Below is a small trained network, with its code and all its weights. Each question gives an input and a target symbol and asks what happens when units are switched off, that is, made to give their printed mean instead of their output.

import numpy as np


def w(rows, s, z=0):
    codes = np.array(rows[::2]) - 128.0
    scale = np.full(codes.shape[1], s)
    scale[-1] = z or s
    return codes * scale


def f(y):
    return np.maximum(y, 0)


def softmax(a):
    e = np.exp(a - a.max(-1, keepdims=True))
    return e / e.sum(-1, keepdims=True)


def log_softmax(a):
    a = a - a.max(-1, keepdims=True)
    return a - np.log(np.exp(a).sum(-1, keepdims=True))


def net(x, mask):
    ids = ['βγδεζηθλμξπτφψω'.index(c) for c in x.split()]
    T = len(ids)
    res = E[ids] + P[:T]
    r = res
    for j in range(2):
        rows = slice(4 * j, 4 * j + 4)
        q, k, v = (r @ M[0][rows].T for M in (Q, K, V))
        z = softmax(np.where(np.tri(T) > 0, q @ k.T / 4**0.5, -1e9)) @ v
        o = O[0][rows]
        res = res + np.where(mask[j], z, o[:, -1]) @ o[:, :-1]
    y = f(res @ A[0][:, :-1].T + A[0][:, -1])
    res = res + np.where(mask[2:6], y, B[0][:, -1]) @ B[0][:, :-1]
    return log_softmax(res[-1] @ U[:, :-1].T + U[:, -1])


Q, K, V, O, A, B = {}, {}, {}, {}, {}, {}
E = w([
[155,190,173,147],'β',
[223,167,101,171],'γ',
[162,191,38,112],'δ',
[91,90,155,108],'ε',
[60,44,174,66],'ζ',
[101,120,84,110],'η',
[148,83,159,54],'θ',
[104,106,219,178],'λ',
[112,101,135,187],'μ',
[4,78,162,138],'ξ',
[132,149,97,154],'π',
[77,84,66,131],'τ',
[64,165,201,99],'φ',
[133,123,60,88],'ψ',
[146,174,113,39],'ω',
],0.016)
P = w([
[152,100,130,153],'0',
[42,233,254,134],'1',
[73,123,151,62],'2',
[38,162,178,176],'3',
[154,187,206,125],'4',
[67,200,207,91],'5',
],0.01)
Q[0] = w([
[104,240,144,72],'head 0',
[105,184,151,141],'head 0',
[90,79,131,177],'head 0',
[199,128,118,158],'head 0',
[125,94,2,106],'head 1',
[126,59,30,153],'head 1',
[92,152,180,198],'head 1',
[178,69,107,121],'head 1',
],0.0093)
K[0] = w([
[241,97,73,201],'head 0',
[123,122,62,45],'head 0',
[115,195,47,59],'head 0',
[33,159,103,129],'head 0',
[67,120,116,90],'head 1',
[211,168,203,2],'head 1',
[102,13,84,105],'head 1',
[13,187,122,220],'head 1',
],0.0072)
V[0] = w([
[84,119,168,191],'head 0',
[140,148,69,75],'head 0',
[224,235,113,124],'head 0',
[165,167,21,197],'head 0',
[177,232,110,127],'head 1',
[109,135,138,35],'head 1',
[116,201,248,207],'head 1',
[157,157,192,63],'head 1',
],0.012)
O[0] = w([
[86,173,124,132,188],'head 0',
[209,117,119,113,79],'head 0',
[104,69,168,157,29],'head 0',
[151,61,73,161,4],'head 0',
[98,67,182,178,9],'head 1',
[247,204,252,152,168],'head 1',
[38,180,103,208,207],'head 1',
[181,181,249,212,142],'head 1',
],0.011,0.0042)
A[0] = w([
[44,133,223,22,71],'neuron 0',
[73,221,54,232,60],'neuron 1',
[193,95,60,2,147],'neuron 2',
[200,146,37,214,255],'neuron 3',
],0.0049,0.0071)
B[0] = w([
[163,150,72,209,255],'neuron 0',
[194,66,57,173,246],'neuron 1',
[173,185,217,105,190],'neuron 2',
[2,142,240,36,221],'neuron 3',
],0.009,0.0058)
U = w([
[120,119,183,242,117],'β',
[91,33,173,151,82],'γ',
[133,38,247,133,58],'δ',
[133,186,122,108,88],'ε',
[183,225,133,115,110],'ζ',
[137,133,156,67,127],'η',
[255,153,153,195,146],'θ',
[143,177,33,196,96],'λ',
[83,141,16,62,80],'μ',
[163,199,7,92,108],'ξ',
[23,116,164,66,253],'π',
[147,144,67,5,137],'τ',
[185,178,144,241,49],'φ',
[156,100,223,79,210],'ψ',
[224,106,225,213,95],'ω',
],0.0068,0.0064)

Each question gives the input, a string of symbols that net reads in full, and the target symbol t.
The units are the heads (4 rows each of Q, K, V and O) and the neurons (one row each of A and B). Each row of codes is followed by its name. A weight is (code - 128) times the scale printed after its matrix; where a second scale follows, it is the last column's (O, A, B and U).
mask holds one flag per unit, heads first, then neurons. A switched-off unit (its flag False) gives its mean, the last column of its rows in O or B, instead of its output. The means were averaged over made-up inputs and are rounded, as every weight is.
A unit's drop is (log p(t) with every unit on - log p(t) with that unit switched off) / (log p(t) with every unit on - log p(t) with every unit switched off).
The circuit of an input: a set's keep is (log p(t) with only the set's units on - log p(t) with every unit switched off) / (log p(t) with every unit on - log p(t) with every unit switched off). Starting from all 6 units, units are removed one at a time, each time the one whose removal leaves the highest keep (on an exact tie, the one counted first), for as long as the keep stays at least 0.8.
units of the circuit, in order: the units of the circuit, biggest drop first
most important unit: the unit with the biggest drop
top k neurons: the k neurons with the biggest drops, biggest first
drop when u is switched off: that unit's drop, to one decimal
input β μ λ λ φ, target λ: units of the circuit, in order -> [head 1; neuron 1]
input ω ζ φ γ β μ, target β: units of the circuit, in order -> [head 1]
input ζ β φ η, target ζ: units of the circuit, in order -> [head 1; head 0]
input ψ π π ξ π β, target ψ: units of the circuit, in order -> [head 0; head 1; neuron 0]
input γ ε π π β ζ, target γ: units of the circuit, in order -> [head 0; head 1]
input ψ π β β, target ψ: units of the circuit, in order -> [head 1; head 0; neuron 0]
input ξ ξ π, target ξ: units of the circuit, in order -> [head 0; head 1]
input π ε π ψ π, target π: top 2 neurons -> [neuron 3; neuron 0]
input δ γ τ φ, target δ: units of the circuit, in order -> [head 0; head 1]
input λ π β ω, target λ: units of the circuit, in order -> [head 1; neuron 1; head 0; neuron 3]
input β π ε, target β: units of the circuit, in order -> [head 1; neuron 3]
input ψ δ ζ γ, target ψ: units of the circuit, in order -> [neuron 3; head 1; neuron 0]
input ψ ζ ω ψ θ π, target ψ: units of the circuit, in order -> [head 1; head 0; neuron 0]
input ψ ε γ φ ω, target ψ: most important unit -> head 0
input λ ε φ, target λ: top 2 neurons -> [neuron 1; neuron 0]
input β λ π π π π, target β: units of the circuit, in order -> [head 1; head 0]
input β π π θ, target β: units of the circuit, in order -> [head 1; neuron 3]
input ψ η φ π ξ φ, target ψ: top 2 neurons -> [neuron 2; neuron 1]
input ψ ψ η ζ ζ δ, target ψ: top 2 neurons -> [neuron 3; neuron 0]
input τ φ ξ δ β φ, target τ: units of the circuit, in order -> [head 1]
input λ φ ξ π π η, target λ: top 2 neurons -> [neuron 1; neuron 3]
input η ω ψ ζ, target ψ: top 2 neurons -> [neuron 1; neuron 2]
input β δ φ γ ε ψ, target β: drop when head 1 is switched off -> 0.7
input γ β β, target γ: drop when head 1 is switched off -> 0.3
input ζ φ ζ π τ, target ζ: drop when head 0 is switched off -> 0.5
input τ ξ β, target τ: drop when head 1 is switched off -> 0.7
input π π λ π μ, target π: most important unit -> neuron 0
input μ π π ω π δ, target π: top 2 neurons -> [neuron 3; neuron 0]
